Below is a small trained network, with its code and all its weights. Each question gives an input and a target symbol and asks what happens when units are switched off, that is, made to give their printed mean instead of their output.

import numpy as np


def w(rows, s, z=0):
    codes = np.array(rows[::2]) - 128.0
    scale = np.full(codes.shape[1], s)
    scale[-1] = z or s
    return codes * scale


def f(y):
    return y / 2 * (1 + np.tanh(0.7978845608 * (y + 0.044715 * y**3)))


def softmax(a):
    e = np.exp(a - a.max(-1, keepdims=True))
    return e / e.sum(-1, keepdims=True)


def log_softmax(a):
    a = a - a.max(-1, keepdims=True)
    return a - np.log(np.exp(a).sum(-1, keepdims=True))


def net(x, mask):
    ids = ['ΓΘΨβεημ'.index(c) for c in x.split()]
    T = len(ids)
    res = E[ids] + P[:T]
    r = res
    for j in range(3):
        rows = slice(2 * j, 2 * j + 2)
        q, k, v = (r @ M[0][rows].T for M in (Q, K, V))
        z = softmax(np.where(np.tri(T) > 0, q @ k.T / 2**0.5, -1e9)) @ v
        o = O[0][rows]
        res = res + np.where(mask[j], z, o[:, -1]) @ o[:, :-1]
    y = f(res @ A[0][:, :-1].T + A[0][:, -1])
    res = res + np.where(mask[3:11], y, B[0][:, -1]) @ B[0][:, :-1]
    return log_softmax(res[-1] @ U[:, :-1].T + U[:, -1])


Q, K, V, O, A, B = {}, {}, {}, {}, {}, {}
E = w([
[212,33,155],'Γ',
[182,85,161],'Θ',
[68,254,181],'Ψ',
[207,219,7],'β',
[38,47,13],'ε',
[201,64,186],'η',
[188,165,239],'μ',
],0.0088)
P = w([
[3,102,227],'0',
[133,203,139],'1',
[127,165,129],'2',
[135,145,121],'3',
[135,132,121],'4',
[136,114,125],'5',
[149,83,118],'6',
[157,91,123],'7',
[145,92,134],'8',
],0.0045)
Q[0] = w([
[149,85,82],'head 1',
[124,88,52],'head 1',
[134,126,120],'head 2',
[67,254,152],'head 2',
[100,150,168],'head 3',
[75,112,107],'head 3',
],0.013)
K[0] = w([
[100,181,176],'head 1',
[149,205,173],'head 1',
[110,139,136],'head 2',
[248,171,112],'head 2',
[164,114,105],'head 3',
[169,165,186],'head 3',
],0.012)
V[0] = w([
[101,161,155],'head 1',
[158,107,80],'head 1',
[174,120,255],'head 2',
[133,56,130],'head 2',
[64,139,107],'head 3',
[198,145,129],'head 3',
],0.0099)
O[0] = w([
[145,205,177,223],'head 1',
[132,64,42,9],'head 1',
[32,67,207,163],'head 2',
[153,1,112,53],'head 2',
[117,190,97,199],'head 3',
[176,74,164,47],'head 3',
],0.0066,0.0016)
A[0] = w([
[70,200,96,160],'neuron 1',
[186,119,111,252],'neuron 2',
[140,43,173,218],'neuron 3',
[41,169,107,180],'neuron 4',
[96,170,126,208],'neuron 5',
[111,158,140,188],'neuron 6',
[194,141,119,230],'neuron 7',
[118,169,246,134],'neuron 8',
],0.013,0.0034)
B[0] = w([
[142,77,31,230],'neuron 1',
[79,213,146,162],'neuron 2',
[25,65,85,180],'neuron 3',
[125,37,45,218],'neuron 4',
[178,77,58,199],'neuron 5',
[180,107,93,178],'neuron 6',
[97,241,123,163],'neuron 7',
[254,113,210,254],'neuron 8',
],0.0069,0.0082)
U = w([
[26,65,53,152],'Γ',
[99,100,156,112],'Θ',
[171,191,235,194],'Ψ',
[119,127,136,3],'β',
[130,254,108,60],'ε',
[74,91,169,133],'η',
[198,89,103,176],'μ',
],0.0078,0.0032)

Each question gives the input, a string of symbols that net reads in full, and the target symbol t.
The units are the heads (2 rows each of Q, K, V and O) and the neurons (one row each of A and B). Each row of codes is followed by its name. A weight is (code - 128) times the scale printed after its matrix; where a second scale follows, it is the last column's (O, A, B and U).
mask holds one flag per unit, heads first, then neurons. A switched-off unit (its flag False) gives its mean, the last column of its rows in O or B, instead of its output. The means were averaged over made-up inputs and are rounded, as every weight is.
A unit's drop is (log p(t) with every unit on - log p(t) with that unit switched off) / (log p(t) with every unit on - log p(t) with every unit switched off).
The circuit of an input: a set's keep is (log p(t) with only the set's units on - log p(t) with every unit switched off) / (log p(t) with every unit on - log p(t) with every unit switched off). Starting from all 11 units, units are removed one at a time, each time the one whose removal leaves the highest keep (on an exact tie, the one counted first), for as long as the keep stays at least 0.8.
units of the circuit, in order: the units of the circuit, biggest drop first
top k neurons: the k neurons with the biggest drops, biggest first
which heads matter: for each layer, one digit per head in row order, 1 if its drop is at least 0.15 and else 0, layers parted by /
drop of u: that unit's drop, to one decimal
input Γ ε Γ Γ Γ Θ Θ, target Γ: units of the circuit, in order : [neuron 8; head 1]
input ε ε ε ε ε η η, target ε: units of the circuit, in order : [head 2; neuron 7; neuron 2; neuron 8]
input Γ β Γ Θ, target Γ: units of the circuit, in order : [head 1; neuron 8]
input η μ Γ, target η: which heads matter : 010
input Θ η Ψ η β Γ μ β Γ, target Γ: units of the circuit, in order : [neuron 3; neuron 8]
input Ψ Ψ Ψ η Ψ μ, target Ψ: which heads matter : 000
input η Ψ Ψ η Ψ Ψ Ψ Ψ η, target Ψ: which heads matter : 100
input ε η β Ψ, target μ: top 2 neurons : [neuron 1; neuron 5]
input ε Θ ε Θ μ Γ, target ε: top 2 neurons : [neuron 7; neuron 2]
input ε ε ε Ψ ε ε ε μ Ψ, target Γ: top neuron : [neuron 4]
input Ψ ε Ψ Ψ η Γ, target Ψ: drop of neuron 3 : 0.0
input Ψ ε ε μ η Γ, target ε: drop of head 2 : 0.4
input μ ε μ ε Ψ Ψ Ψ η, target Ψ: drop of neuron 1 : 0.3
input ε Θ Θ, target ε: drop of neuron 7 : 0.2
